In the rows, 128 means zero.
Each row of numbers belongs to one of the nodes below and depends on some of the facts about them. Some rows are named. Which node is each other row?

Facts:
basten: tretru 633
beske: plenis fladros, vasta; tretru 255
bodum: tretru 568
brabu: plenis nifen, taskas; tretru 350
bradrus: tretru 568
brelol: plenis taskas, plitir, padopli, tudim; tretru 350
brera: tretru 350
breskul: raba grokim; tretru 255
brida: plenis stoskil, budal; tretru 633
brimodra: plenis semil, brelol, brufluplum; tretru 350
briregrer: tretru 350
brogrum: raba doronon; tretru 350
brosedri: tretru 633
brufluplum: plenis tudim; tretru 568
bruklom: tretru 350
budal: plenis tuzom, vovi; tretru 568
dipla: raba plavak, drastom; plenis zepu, gopos; tretru 350
doronon: tretru 350
dralum: raba nifen, plavak, doronon; tretru 255
drastom: plenis gopos; tretru 350
drebra: plenis riplom; tretru 568
dripin: tretru 350
drodar: tretru 568
drutum: plenis taskas; tretru 255
dudim: plenis tuzom, sebo, sabe, zogro, skazi; tretru 255
dusku: tretru 350
fidrin: raba taskas, vedes, plakan; plenis skazi; tretru 350
fiplis: tretru 350
fladros: plenis drutum; tretru 350
flazik: tretru 255
fledru: raba togik; tretru 255
flefu: raba fladros, budal, brida, klego; plenis padopli; tretru 568
flilal: plenis padopli; tretru 255
flogo: tretru 350
floske: plenis klene, gruklir, gopos; tretru 350
flotri: plenis flilal, raski; tretru 633
gadrir: tretru 633
giflek: plenis sosu, treskubil; tretru 633
gigon: plenis vedi; tretru 350
gizufel: raba zugral, flilal, siflom; plenis nabre; tretru 568
gopos: tretru 350
goske: plenis trotrum; tretru 255
gotre: plenis bradrus, bruklom; tretru 350
gozan: raba gigon, zilazar, klezibun, flotri; plenis leklur; tretru 568
gradi: raba dusku; plenis skazi, brufluplum, tudim; tretru 255
gradrus: plenis plolasu; tretru 568
grakis: plenis rebon, fladros, sabe; tretru 255
gribim: tretru 350
gritretrur: plenis basten; tretru 350
grokim: plenis tuzom, skazi; tretru 568
gruklir: raba zugral, budal, klezibun, briregrer; plenis vovi; tretru 350
grunas: raba zovi, tuzom; plenis taskas; tretru 568
gudu: plenis taskas; tretru 633
kipoflin: plenis brera, skazi, flefu; tretru 350
kladu: plenis moklol, treskubil; tretru 568
klego: plenis grokim; tretru 255
klemol: raba drutum; tretru 568
klene: plenis marom, sebo; tretru 350
klezibun: tretru 568
klugris: plenis gopos; tretru 350
klupupla: plenis brelol; tretru 350
kobru: tretru 633
labres: tretru 350
leklur: plenis trotrum, brelol, sebo; tretru 633
loduka: tretru 255
lole: plenis memak, plitir, zepu; tretru 568
marom: plenis grokim, gopos, tudim; tretru 350
memak: plenis drastom, dipla; tretru 350
mestel: plenis fiplis; tretru 633
mifim: tretru 568
moklol: plenis raski, klugris; tretru 350
mostak: tretru 350
mozo: raba gradrus, kipoflin; tretru 255
munago: tretru 350
nabre: plenis marom, moklol; tretru 633
nefibom: plenis memak; tretru 568
nibraplis: raba brufluplum, zukli; plenis plitir; tretru 568
nifen: plenis drebra, gopos, tudim; tretru 255
padopli: raba drebra, moklol, tuzom; plenis taskas; tretru 568
pakor: raba loduka, stekun; plenis gradi, doronon; tretru 568
plabro: plenis flilal, tudim; tretru 350
plakan: plenis brelol, dipla; tretru 568
plavak: plenis brufluplum; tretru 350
plitir: tretru 568
plodar: raba mifim, flazik; tretru 255
plolasu: plenis plitir; tretru 633
raski: tretru 633
rebon: plenis sabe; tretru 633
riplom: plenis taskas; tretru 350
sabe: plenis tuzom, gopos; tretru 350
salek: plenis munago; tretru 568
sazes: raba zovi; tretru 568
sebo: plenis taskas; tretru 568
seges: plenis plitir, sazes; tretru 350
semil: raba flogo; plenis tuzom, riplom; tretru 255
sesum: raba gigon; plenis stekun; tretru 255
siflom: plenis zogro, flogo; tretru 568
skazi: raba riplom, gigon, flogo; plenis gopos; tretru 633
sketrak: raba gudu, stusik, vedes, flazik, bodum; tretru 350
skiplol: raba zilazar; tretru 350
sosu: tretru 633
stekun: tretru 350
stiker: raba vedes; plenis taskas, leklur, riplom, flogo, tefli; tretru 350
stoskil: plenis plitir, munago; tretru 350
stusik: tretru 633
tapam: raba grokim; plenis padopli; tretru 633
taskas: plenis skazi; tretru 350
tefli: plenis nifen, gopos; tretru 255
tesi: plenis nibraplis, klugris; tretru 255
tives: raba kipoflin, siflom; tretru 350
togik: plenis goske; tretru 255
treskubil: plenis drebra; tretru 350
tretras: raba vedi, goske, plabro, doronon; plenis dusku, tudim; tretru 568
trotrum: plenis labres, marom, gopos; tretru 350
tudim: plenis gopos; tretru 568
tuzom: tretru 350
vasta: tretru 350
vedes: plenis basten; tretru 350
vedi: plenis dusku; tretru 350
vegun: tretru 568
vekel: raba loduka, kladu, treskubil, drodar; plenis tretras, brelol; tretru 633
vizol: plenis plitir, klezibun; tretru 568
vovi: raba mifim, mostak, sosu, flotri; tretru 568
vuvu: plenis bruklom; tretru 255
zati: raba gudu; tretru 568
zepu: plenis riplom, zogro; tretru 350
zilazar: plenis dusku, doronon; tretru 255
zofiklel: raba loduka, togik; tretru 350
zogro: plenis gopos; tretru 633
zovi: tretru 350
zugral: tretru 255
zukan: plenis budal; tretru 568
zukli: plenis drebra, gudu; tretru 568

Known rows:
nifen: [159 118 126 105 132 121 119 167 119 144 144 134 133  99 120 136 148 127
 120  86 135 100 116 134 124 139 158 116 119 118 166  91 106 110 114 147
 114 174  86 132 104 134]
dipla: [138  74 114  78 142 143  98 138  89 117 117 140 137 127 126 140 122 127
 159 158 116 121  98 145 123 154 137  94 129 141 104 141 165 109 160  94
 115 109 121  69 147 111]
nefibom: [122 141 132 129 123 123 125 123 147 148 142 129 137 124  95 153 133 101
 125  85 143  98 141 135 127 119 149 131 112 124 162 108 101 137 129 151
  83 141 134 119 131 153]
brida: [116 160 120 127 149 135 108 126 121 152 142 109 127 150  84  81 140 101
 121 102 128 120 127 107  84 130 160 103 114 127 163  98 139 101 126 126
  97 169 100 121 101 152]
zati: [127 129 136 106 127 113  98 142 103 125 130 144 155 143 102 136  98 112
 129  85 137 112 106 114 168 138 138 111 103  98  96 168 133 124 169 120
 105 101 135  64 188 136]
beske: [143 140 136 113 123 122 120 162 128 140 127 130 134 112 116 132 138 116
 121  80 129  93 111 129 128 133 162 118 111 109 178  95 107 112 115 154
 122 159  82 140  86 143]
grakis: [140 137 136 109 122 127 115 163 130 142 127 127 132 112 114 137 141 119
 124  83 128  86 114 127 125 134 159 114 112 108 179  94 107 114 115 156
 123 160  78 134  82 141]
sabe: [131 114 112 106 141 132 145 121 135 120 112 133 126 119 117 146 142 118
 135 139 122 121 128 159 110 127 151 119 130 156 166  89 139 111 125 114
 104 143 129 139 100 144]
grokim: [ 38 186 108 153 165 177 141 165 186  43 101 178 119  99 130 121 122 124
 141   7 123 101 115 139 122 114 162 106 154  26 150 174 102 161  71 136
  21 163 172 121 107 219]
flotri: [113 146 131 123 146 150 135 127 128 132 137  96 116 145  80  97 144 112
 113 116 146 107 138  87  90 129 172 110 117 123 163  92 134 110 142 132
 119 152  88 125 106 150]
tretras: [150  80 132  96 141 125  84 149 106 143 163 148 146 128 101 155 117 131
 147 113 156 109 103 112 150 160 133 107 113 113  85 149 107 129 168 124
  94 115 136  42 195 113]
munago: [134 143  97 127 122 129 148 103 117 144 113 141 132 121 121 103 134 109
 143 123 113 138 116 155 107 126 137 110 120 157 144  94 156 101 121 106
  94 145 142 151 104 149]
salek: [124 162 120 144 113 121 123 115 134 171 140 135 137 130  97 127 123  97
 129  78 134 111 134 132 126 117 135 123 102 123 155 114 113 129 128 149
  74 137 139 124 126 156]
pakor: [ 83 147 186  59  74 118  36 130 135 120 124 148 159 171  65 215 116  97
 152 123 159  98  85  97 192 150 131 118 104 132 116 162 152 134 143 130
 107  97 136  75 112  96]
zogro: [118 141 118 110 151 137 123 135 127 121 148 114 126 128  81 107 156 112
 106 104 143 118 141 110  96 132 166 117 127 138 160  95 149 105 122 117
  97 176 112 132 123 152]
kladu: [113 148 144 120 119 114 110 126 154 150 136 128 141 137  85 175 131  97
 120  89 145  95 138 140 137 118 149 131 107 130 173 110 105 135 127 148
  85 134 134 121 117 148]
trotrum: [127 115 118 111 143 135 145 119 138 125 113 134 126 125 115 146 145 116
 141 145 122 125 122 155 107 130 153 112 129 147 164  88 130 108 130 121
 105 142 131 136  91 141]
zukan: [122 144 128 128 126 118 127 126 142 151 140 126 138 125  97 156 129 103
 118  78 140  97 144 137 129 117 148 128 111 125 164 113 108 134 131 147
  81 136 131 121 134 154]

Which node is each row?
No name comes twice in this set of rows, the named rows included.
[117 134 118 106 101 139  84 133  88 141 136 147 149 129 108 130 105 109
 146  89 138 105 101 111 158 135 129 113 106 114  86 173 162 134 149 115
  79 104 138  70 178 128]  sazes
[161 110 120 130 177  98 138 132 128 142 119 146 144 138 125 105 112 128
 138 117 106 151 117 165 119 150 139  89 119 141 151  99 112  84 155 116
 116 143 142 103 132 150]  vedes
[121 117 126 102 116 152 144 120  95 100  87 129 133 150 125 112 101 127
 146 147 127 119  94 102 148 141 145 101 112 126  94 141 167 105 178  99
 151  74 111  95 130 129]  skiplol
[126 161 102 133 100 124 138 112 121 156 148 140 137 103 100 128 138 106
 123  72 143 116 135 127 128 112 141 141 111 146 136 111 141 130 114 125
  59 147 150 145 154 156]  plitir
[102 126 117  95 100 200 151 124  72  88 121  81 104 136  89  95 128 137
 113 136 169  79 129  25 118 126 176 120 120 131  95 134 202 125 177  96
 150  88  61  99 152 125]  skazi
[114 107 135  92 121 141  80 147 110 122 134 133 145 135 103 168 109 112
 143 100 142  89 110 120 152 137 140 112 114 107 106 168 142 141 154 125
  90  98 123  55 171 122]  grunas
[138 100 118 114 152 131 137 123 139 138 120 134 126 128 117 137 142 117
 149 146 121 126 120 159 103 139 146 104 127 145 164  87 113 109 133 128
 107 145 129 121  94 136]  plabro
[136  65 122  80 159 147  83 148  96 128 116 136 137 141 128 142 109 120
 172 160 109 117  91 150 118 161 133  82 125 124 108 147 149 110 170 107
 116 107 111  48 138 109]  stiker
[130 134 110 129 129 138 133 106 127 157 113 134 128 136 119 112 128 105
 160 137 109 134 112 153 101 131 136 100 115 146 156  93 135 104 129 130
  99 140 130 135  80 144]  seges
[122 112 128  92 133 133 112 133  99 104  94 147 145 151 123 122 101 121
 151 144 117 134  87 130 148 150 137  92 117 123  95 148 167  99 162  92
 134 100 127  80 135 128]  tives
[120 147 126 133 119 130 119 121 143 168 142 128 135 126  97 147 127 100
 134  86 139  96 135 136 120 121 145 121 107 121 161 112 101 138 130 154
  75 137 130 117 117 155]  lole
[118 123 122  99 103 143 110 136  96 117 130 127 139 123 107 151 111 121
 126  92 147  87 126 103 157 125 142 128 113 120 100 162 162 140 157 109
  98  94 123  79 186 131]  vovi

Now the same nodes, written a new way:
Some rows with their names:
zukan: [126 135 123 125 155 120 123 130 125 131 115 132 109 109 122 125 121 117
 125 113 130 132 138 122 139 140 114 140 123 130 117 136 120 134 135 137
 140 139 142 139 145 130 160 133 127]
zugral: [128 114 128 143 122 133 114 195 126 115 123 138 129 126 141 124 130 125
 137 129 114 139 102 127 136 127 118 122 120 121 107 118 127 118 130 136
 140 105 117 130 122 114 121 149 132]
stusik: [121 127 116 138 137 124 128 113 148 134 141 135 131 141 123 123 119 128
 119 129 127 147 169 118 123 122 118 124 126 114 164 139 128 123 144 125
 131 106 122 133 136 142 110 140 107]
goske: [131 112 132 145 124 132 114 198 133 123 126 137 130 131 138 127 134 128
 131 126 106 135 125 130 148 127 113 125 120 117 109 111 125 110 141 147
 144 100 124 133 115 122 127 138 128]
flazik: [127 116 129 143 119 129 119 196 128 124 128 135 132 132 140 127 137 128
 134 127 109 136 121 129 150 125 116 123 119 121 108 110 126 113 136 145
 139 102 121 129 119 119 128 143 127]
doronon: [134 101 145 131 106 137 146 121 126 158 156 112 153 159 120 153 161 153
 115 119 114 112 234 145 160 131 125 131 133 119 134  98 135  89 124 158
 127 112 159 123  78 152 130  59 123]
vedi: [135 102 131 125 132 177 132 104 139 125 138 129 131 144 138 136 143 140
 119 131 114 108 147 132 113 143 131 144 138 118 128 125 140 116 140 137
 129 128 142 122 121 137 104 103 138]
dipla: [134 139 143 126  98 105 147 106 114 144 143 109 147 146 118 143 146 139
 130 135 131 111 153 141 143 115 144 120 132 138 126 113 130 120 120 128
 117 135 137 118 107 136 135  92 128]
plavak: [151 128 142 133 120 142 135 115 134 127 132 122 132 145 123 144 143 136
 121 131 120 101 170 136 139 125 132 137 131 118 134 120 124 112 155 143
 131 134 148 128 119 141 122  90 128]
drodar: [114 122 129 119 158 118 119 125 135 140 115 134 114 106 125 116 115 123
 116 113 125 139 121 127 134 141 114 143 130 131 118 134 129 137 122 136
 135 134 133 139 124 129 152 135 133]
fladros: [148 121 128 122 127 173 124 115 143 114 124 131 121 131 132 134 128 135
 121 134 134 111 128 132 112 139 135 131 133 122 148 128 124 125 140 133
 120 138 128 126 111 125 107 113 132]
mestel: [142 126 163 137 129 116 120  84 111 106 176 174 134 138 120 116 107 131
 130 107 157 124 197 125 151 119 100 130 136 109 179 157 145 150 160 115
 148 101 108 128 209 133 116 154 116]
vasta: [141 112 125 118 124 177 124 120 144 120 128 131 122 129 133 133 127 140
 120 131 136 118 134 134 110 144 135 125 135 124 153 124 127 125 126 133
 115 133 122 124  96 123 106 111 131]
brimodra: [152 130 133 127 129 164 126 109 141 111 121 130 119 132 131 135 130 131
 122 137 128 104 128 132 116 133 136 137 132 120 139 132 123 128 154 133
 127 143 133 127 128 128 111 113 133]
plabro: [152 127 134 129 127 159 128 112 140 116 124 129 124 137 128 139 134 134
 120 134 124 103 145 133 125 132 133 137 132 119 139 126 123 120 155 138
 131 138 141 128 124 134 114 102 131]
tuzom: [139 121 128 119 119 163 129 115 141 126 131 127 125 132 131 135 132 140
 120 132 135 115 136 136 119 138 136 124 133 127 150 120 127 126 129 134
 113 133 123 122  98 124 113 111 130]
briregrer: [149 121 127 122 125 171 125 118 139 110 122 131 121 129 132 133 127 135
 123 133 136 111 127 132 109 138 136 130 132 122 149 129 126 126 135 130
 121 139 128 127 116 125 107 113 132]
vuvu: [136 120 117 149 132 139 115 194 148 109 107 137 123 135 140 130 127 117
 136 135  91 145  90 119 135 123 126 138 120 124  94 102 122 119 150 133
 143 112 124 136 120 122 127 134 127]

Rows to name:
No name comes twice in this set of rows, the named rows included.
[ 98 150 157 136 128  23 134  71 153 165 134 119 152 142 114  93 102 126
 116 153 111 151  80 133 129  81 139 133 149 139 119 145 148 152 135  97
 128 114  99 131 129 146 116 150 131]  vekel
[152 128 126 119 119 167 121 130 146 115 119 131 116 122 127 135 121 139
 118 131 145 117 135 136 118 140 136 117 130 125 168 124 116 127 130 136
 113 136 119 128  85 119 113 112 125]  munago
[ 83 175  88 117 105 158 144 134 124 156 168 126 129 140 169 133 176 114
 147 146 110 118  62 108 163 120 140 103  98 153 100  84 124 166 176 126
  77 137  77  78 202  91 155 223 116]  breskul
[119 130 131 125 160 112 120 121 133 136 111 134 113 109 124 117 116 120
 119 116 122 133 119 126 137 137 115 147 131 132 108 137 127 138 135 136
 140 137 137 140 138 132 154 136 134]  kladu
[153 130 129 122 123 164 123 124 144 111 118 131 118 126 127 135 124 135
 120 133 141 111 131 134 118 136 136 124 131 124 156 127 117 128 141 135
 118 141 124 128 106 123 112 113 128]  stoskil
[111 133 136 139 101  83 131 179 108 139 137 121 148 136 135 125 139 126
 146 135 113 139  93 132 153 107 130 113 121 138  89 109 133 123 112 124
 131 107 114 120 125 118 139 146 132]  mozo
[131 137 153 131  86  83 157 109 106 162 155  99 162 158 111 153 159 145
 129 127 127 110 203 147 169 105 140 117 129 134 121  99 130 103 115 141
 120 126 152 118  92 148 146  65 122]  brogrum
[126 132 117 141 141 121 127 107 148 129 135 135 127 140 122 120 117 123
 123 134 124 143 154 117 118 119 120 129 128 115 156 145 127 127 152 120
 136 110 123 133 150 142 109 145 110]  giflek
[112 145 195 113 111  21 132  67 162 167 111 113 156 124 118  88  94 142
 101 160 113 125   6 163 130  83 162 140 167 157 101 129 154 165 117 102
 106 144  85 128  57 131 115 120 165]  zofiklel
[107 112 129 124 129 136 144 133 137 125 119 151 174 127 140 124  93 125
 108 111 134 170 145 111 126 112 126 144 110 102 179 124 144 125 118 107
 105 138 120 135 150 138  87 134 100]  basten
[128 142 124 125 152 115 122 131 125 131 112 131 107 108 119 127 120 117
 125 113 136 131 140 124 143 136 115 136 121 131 121 135 115 136 137 139
 138 141 140 140 142 129 164 132 124]  gradrus
[ 81 179  62  93 155 211 141  70 141 162 159 136  93 117 165 135 170 108
 127 125 125 112 104  94 151 157 126 125  96 152 130 102 117 184 195 138
  70 170  94  83 232  98 179 225 109]  grokim
[144 121 137 122 130 157 122 109 151 119 117 131 121 127 131 126 121 137
 114 137 128 112 111 136 113 134 136 135 139 124 144 129 127 132 142 131
 121 139 121 128 101 125 106 114 137]  treskubil

